Below is a small trained network, with its code and all its weights. Each question gives an input and a class and asks what happens when units are switched off, that is, made to give their printed mean instead of their output.

import numpy as np


def w(rows, s, z=0):
    codes = np.array(rows[::2]) - 128.0
    scale = np.full(codes.shape[1], s)
    scale[-1] = z or s
    return codes * scale


def f(y):
    return np.maximum(y, 0)


def log_softmax(a):
    a = a - a.max(-1, keepdims=True)
    return a - np.log(np.exp(a).sum(-1, keepdims=True))


def net(x, mask):
    res = np.array(x, float).reshape(1, 4) / 4 @ E
    y = f(res @ A[0][:, :-1].T + A[0][:, -1])
    res = res + np.where(mask, y, B[0][:, -1]) @ B[0][:, :-1]
    return log_softmax(res[-1] @ U[:, :-1].T + U[:, -1])


A, B = {}, {}
E = w([
[134,120,17,58],'x0',
[133,2,122,187],'x1',
[82,181,143,144],'x2',
[45,114,98,215],'x3',
],0.0091)
A[0] = w([
[185,135,251,80,159],'neuron 0',
[100,115,120,215,151],'neuron 1',
[14,195,148,179,210],'neuron 2',
[179,81,81,19,252],'neuron 3',
[107,67,157,168,205],'neuron 4',
[189,149,255,125,202],'neuron 5',
[81,47,112,208,194],'neuron 6',
],0.0099,0.0029)
B[0] = w([
[220,183,180,233,226],'neuron 0',
[88,88,183,88,201],'neuron 1',
[63,160,126,23,242],'neuron 2',
[181,177,51,255,255],'neuron 3',
[122,55,169,155,209],'neuron 4',
[163,188,210,158,237],'neuron 5',
[124,60,142,104,237],'neuron 6',
],0.01,0.0085)
U = w([
[186,128,2,129,231],'0',
[209,152,167,127,7],'1',
[78,152,104,63,99],'2',
[122,31,147,103,160],'3',
],0.014,0.002)

Each question gives the input, the list of numbers given to net, and the class t.
The units are the neurons (one row each of A and B). Each row of codes is followed by its name. A weight is (code - 128) times the scale printed after its matrix; where a second scale follows, it is the last column's (A, B and U).
mask holds one flag per neuron, in row order. A switched-off neuron (its flag False) gives its mean, the last column of its row in B, instead of its output. The means were averaged over made-up inputs and are rounded, as every weight is.
A unit's drop is (log p(t) with every unit on - log p(t) with that unit switched off) / (log p(t) with every unit on - log p(t) with every unit switched off).
The circuit of an input: a set's keep is (log p(t) with only the set's units on - log p(t) with every unit switched off) / (log p(t) with every unit on - log p(t) with every unit switched off). Starting from all 7 units, units are removed one at a time, each time the one whose removal leaves the highest keep (on an exact tie, the one counted first), for as long as the keep stays at least 0.8.
circuit, biggest first: the units of the circuit, biggest drop first
top k neurons: the k neurons with the biggest drops, biggest first
drop of u: that unit's drop, to one decimal
input [4,-8,2,0], class 0: circuit, biggest first -> neuron 1; neuron 5
input [6,4,7,7], class 3: circuit, biggest first -> neuron 6
input [2,2,6,2], class 2: circuit, biggest first -> neuron 2; neuron 0
input [3,3,8,-3], class 0: circuit, biggest first -> neuron 5; neuron 1
input [2,-2,-4,8], class 3: top 2 neurons -> neuron 6; neuron 3
input [8,4,-1,6], class 3: top 2 neurons -> neuron 6; neuron 1
input [-8,-2,0,6], class 3: top 3 neurons -> neuron 4; neuron 6; neuron 1
input [-8,-6,-2,5], class 2: top 2 neurons -> neuron 2; neuron 3
input [3,-7,-3,-5], class 0: top 3 neurons -> neuron 3; neuron 1; neuron 4
input [1,-3,-6,0], class 0: drop of neuron 5 -> 0.1
input [-3,-1,6,6], class 2: drop of neuron 6 -> 0.0
input [-4,8,7,-3], class 3: drop of neuron 4 -> 0.1
